Below are the code and all the weights of a small trained network. Each question names an input and a target symbol and asks about switching units off, where a switched-off unit gives its printed mean instead of its output.

import numpy as np


def w(rows, s, z=0):
    codes = np.array(rows[::2]) - 128.0
    scale = np.full(codes.shape[1], s)
    scale[-1] = z or s
    return codes * scale


def softmax(a):
    e = np.exp(a - a.max(-1, keepdims=True))
    return e / e.sum(-1, keepdims=True)


def log_softmax(a):
    a = a - a.max(-1, keepdims=True)
    return a - np.log(np.exp(a).sum(-1, keepdims=True))


def net(x, mask):
    ids = ['ΓΘΠΣΩαβδεζηλμξτ'.index(c) for c in x.split()]
    T = len(ids)
    res = E[ids] + P[:T]
    u = 0
    for l in range(2):
        r = res
        for j in range(3):
            rows = slice(4 * j, 4 * j + 4)
            q, k, v = (r @ M[l][rows].T for M in (Q, K, V))
            z = softmax(np.where(np.tri(T) > 0, q @ k.T / 4**0.5, -1e9)) @ v
            o = O[l][rows]
            res = res + np.where(mask[u + j], z, o[:, -1]) @ o[:, :-1]
        u += 3
    return log_softmax(res[-1] @ U[:, :-1].T + U[:, -1])


Q, K, V, O = {}, {}, {}, {}
E = w([
[156,25,92,137,151,3,222],'Γ',
[193,211,201,111,191,69,214],'Θ',
[134,57,137,30,149,132,168],'Π',
[167,100,166,102,171,131,110],'Σ',
[96,61,84,163,186,15,114],'Ω',
[126,64,73,83,95,97,119],'α',
[195,98,118,202,168,99,139],'β',
[90,83,57,143,132,163,115],'δ',
[135,98,137,34,204,173,67],'ε',
[160,144,58,154,129,194,59],'ζ',
[162,182,85,38,126,144,146],'η',
[113,173,79,140,108,65,44],'λ',
[194,47,103,161,145,189,159],'μ',
[204,40,84,113,129,112,88],'ξ',
[151,152,158,115,201,235,139],'τ',
],0.012)
P = w([
[28,119,195,154,81,123,106],'0',
[174,137,71,58,162,103,103],'1',
[255,106,193,129,100,194,116],'2',
[182,195,38,12,191,57,105],'3',
[253,121,174,164,83,190,139],'4',
[157,188,11,16,238,83,101],'5',
],0.0086)
Q[0] = w([
[153,149,1,104,196,100,105],'0.h1',
[45,103,123,117,154,73,124],'0.h1',
[204,130,74,38,177,149,163],'0.h1',
[126,82,180,157,118,191,107],'0.h1',
[39,170,94,119,107,78,91],'0.h2',
[130,173,58,43,189,96,130],'0.h2',
[142,202,37,53,135,63,135],'0.h2',
[174,87,212,154,42,127,117],'0.h2',
[70,72,189,125,60,128,129],'0.h3',
[84,145,159,114,100,166,118],'0.h3',
[80,68,80,119,116,84,197],'0.h3',
[188,92,101,115,112,182,75],'0.h3',
],0.0089)
K[0] = w([
[26,157,159,152,50,97,145],'0.h1',
[94,98,149,164,188,84,106],'0.h1',
[82,189,143,129,41,145,226],'0.h1',
[196,160,26,36,134,145,92],'0.h1',
[102,61,141,119,90,186,60],'0.h2',
[26,152,125,105,87,179,117],'0.h2',
[81,146,137,95,39,215,89],'0.h2',
[233,139,123,172,106,79,125],'0.h2',
[179,151,118,102,254,163,116],'0.h3',
[191,181,183,155,156,231,133],'0.h3',
[119,78,144,141,185,102,232],'0.h3',
[155,189,109,123,45,98,64],'0.h3',
],0.0071)
V[0] = w([
[117,197,179,72,149,197,108],'0.h1',
[82,107,216,197,214,106,60],'0.h1',
[127,254,101,80,132,131,217],'0.h1',
[6,165,149,164,119,115,122],'0.h1',
[142,237,127,106,40,177,34],'0.h2',
[41,29,145,55,173,129,141],'0.h2',
[177,137,76,125,225,116,128],'0.h2',
[75,75,74,184,51,211,61],'0.h2',
[180,133,74,144,43,145,120],'0.h3',
[107,161,155,70,105,81,115],'0.h3',
[215,165,153,193,192,180,205],'0.h3',
[137,150,136,55,149,15,109],'0.h3',
],0.0084)
O[0] = w([
[174,104,45,22,141,129,101,193],'0.h1',
[111,203,121,192,254,152,121,91],'0.h1',
[214,130,46,87,25,138,134,150],'0.h1',
[153,126,100,171,193,238,184,136],'0.h1',
[127,157,145,101,110,247,33,222],'0.h2',
[83,83,35,111,134,72,173,162],'0.h2',
[104,207,117,119,129,50,91,134],'0.h2',
[186,31,93,212,140,181,57,95],'0.h2',
[158,71,116,149,62,64,81,148],'0.h3',
[31,152,119,114,100,173,124,202],'0.h3',
[210,167,154,178,120,106,150,4],'0.h3',
[69,181,105,93,85,170,82,253],'0.h3',
],0.0074,0.0041)
Q[1] = w([
[78,63,155,147,25,137,113],'1.h1',
[255,86,165,84,99,133,100],'1.h1',
[157,94,165,84,22,118,120],'1.h1',
[137,109,34,94,124,100,105],'1.h1',
[104,132,20,187,241,148,159],'1.h2',
[171,121,71,131,108,210,130],'1.h2',
[164,101,178,151,53,101,111],'1.h2',
[107,97,77,117,115,137,90],'1.h2',
[133,101,157,167,69,173,126],'1.h3',
[27,120,32,77,215,143,91],'1.h3',
[96,151,136,133,99,114,185],'1.h3',
[102,92,136,185,160,120,148],'1.h3',
],0.0075)
K[1] = w([
[131,117,82,47,80,73,119],'1.h1',
[95,140,207,93,30,173,95],'1.h1',
[129,157,152,62,78,108,90],'1.h1',
[149,154,104,154,102,168,95],'1.h1',
[162,69,150,122,200,169,170],'1.h2',
[151,92,126,77,97,171,114],'1.h2',
[126,141,122,145,47,69,95],'1.h2',
[73,159,130,143,128,214,80],'1.h2',
[159,88,179,129,150,137,75],'1.h3',
[1,147,88,126,109,162,188],'1.h3',
[146,117,185,145,170,104,184],'1.h3',
[123,41,104,148,112,128,115],'1.h3',
],0.0079)
V[1] = w([
[101,204,161,183,164,91,161],'1.h1',
[128,247,67,141,110,147,107],'1.h1',
[164,186,55,61,180,146,136],'1.h1',
[26,109,75,77,64,64,89],'1.h1',
[169,99,126,80,184,77,240],'1.h2',
[191,63,122,94,90,175,189],'1.h2',
[30,175,96,108,190,104,144],'1.h2',
[201,122,206,93,92,128,193],'1.h2',
[206,209,36,34,145,97,87],'1.h3',
[132,121,20,98,197,141,38],'1.h3',
[129,255,223,110,152,162,96],'1.h3',
[123,135,151,64,77,55,157],'1.h3',
],0.0071)
O[1] = w([
[118,148,140,164,154,103,115,17],'1.h1',
[187,167,99,82,160,43,158,152],'1.h1',
[130,102,107,125,146,96,254,194],'1.h1',
[183,202,168,80,70,156,155,210],'1.h1',
[43,137,58,188,95,132,179,88],'1.h2',
[140,145,23,84,150,180,152,165],'1.h2',
[128,151,164,166,78,98,167,153],'1.h2',
[63,157,69,101,147,168,110,91],'1.h2',
[108,65,182,68,165,105,106,231],'1.h3',
[114,83,193,107,133,133,195,254],'1.h3',
[149,202,131,117,244,130,135,130],'1.h3',
[102,148,134,82,102,106,71,127],'1.h3',
],0.0078,0.0083)
U = w([
[98,167,119,138,82,193,90,133],'Γ',
[192,152,41,160,168,66,92,251],'Θ',
[125,115,40,138,79,42,165,108],'Π',
[57,108,189,103,158,135,163,15],'Σ',
[136,173,144,152,125,144,159,140],'Ω',
[71,100,121,124,88,182,153,70],'α',
[58,164,139,103,183,107,87,164],'β',
[153,95,47,158,122,171,107,183],'δ',
[169,89,171,136,104,11,175,66],'ε',
[165,58,100,127,171,151,60,69],'ζ',
[179,114,52,69,103,161,127,140],'η',
[181,148,97,143,195,201,182,122],'λ',
[59,79,121,123,128,153,48,213],'μ',
[152,122,255,108,104,103,60,136],'ξ',
[92,26,84,120,167,113,129,46],'τ',
],0.0061,0.0031)

Each question gives the input, a string of symbols that net reads in full, and the target symbol t.
The units are the heads (4 rows each of Q, K, V and O). Each row of codes is followed by its name. A weight is (code - 128) times the scale printed after its matrix; where a second scale follows, it is the last column's (O and U).
mask holds one flag per head, layer by layer. A switched-off head (its flag False) gives its mean, the last column of its rows in O, instead of its output. The means were averaged over made-up inputs and are rounded, as every weight is.
A unit's drop is (log p(t) with every unit on - log p(t) with that unit switched off) / (log p(t) with every unit on - log p(t) with every unit switched off).
The circuit of an input: a set's keep is (log p(t) with only the set's units on - log p(t) with every unit switched off) / (log p(t) with every unit on - log p(t) with every unit switched off). Starting from all 6 units, units are removed one at a time, each time the one whose removal leaves the highest keep (on an exact tie, the one counted first), for as long as the keep stays at least 0.8.
circuit, biggest first: the units of the circuit, biggest drop first
most important unit: the unit with the biggest drop
heads that matter: for each layer, one digit per head in row order, 1 if its drop is at least 0.15 and else 0, layers parted by /
input λ λ η Π λ ε, target λ: heads that matter : 110 / 001
input β Π Π ζ, target β: circuit, biggest first : (0.h1 1.h1)
input λ Γ δ, target Π: heads that matter : 010 / 001
input Γ Π λ ζ η Π, target Γ: most important unit : 0.h1
input Γ λ η η Π μ, target Γ: circuit, biggest first : (0.h1 0.h2 1.h3 1.h1)
input Γ λ β λ, target Γ: circuit, biggest first : (0.h1 0.h2 1.h3 1.h1)
input Θ α η η η λ, target Θ: circuit, biggest first : (0.h2 1.h3 1.h1 0.h3)
input η λ Π Θ Π ε, target η: circuit, biggest first : (0.h1 1.h1)
input Π ε λ η, target Π: heads that matter : 010 / 011
input λ η τ λ λ η, target λ: circuit, biggest first : (0.h1 1.h3)
input Π η η β Ω η, target Π: circuit, biggest first : (0.h2 1.h2 1.h3)
input β Π η η λ λ, target β: circuit, biggest first : (0.h1 1.h3 0.h2)
input Γ τ ε Π, target Γ: circuit, biggest first : (0.h1 1.h3 1.h1 0.h2)
input δ λ β λ λ Π, target δ: heads that matter : 110 / 101
input η β Π Ω λ Ω, target η: circuit, biggest first : (0.h1 1.h1 1.h2)
input Ω λ ε η λ ε, target Ω: circuit, biggest first : (0.h1 1.h3 1.h2)
input ζ τ ε β, target ζ: most important unit : 0.h2
input ζ Γ ε λ η Ω, target ζ: circuit, biggest first : (0.h2 1.h2)
input β Γ λ Ω, target β: heads that matter : 101 / 100
input η η λ ε Π, target ξ: most important unit : 1.h3
input δ μ η Σ, target δ: circuit, biggest first : (1.h3 0.h2 0.h1 1.h1)
input ε ζ ξ τ η η, target ε: heads that matter : 100 / 010
input ξ η Π Ω β η, target ξ: heads that matter : 100 / 110
input τ ε λ η Θ, target β: heads that matter : 010 / 011
input η λ Π, target ξ: heads that matter : 001 / 011
input η Π Γ Γ Γ, target Π: heads that matter : 010 / 010
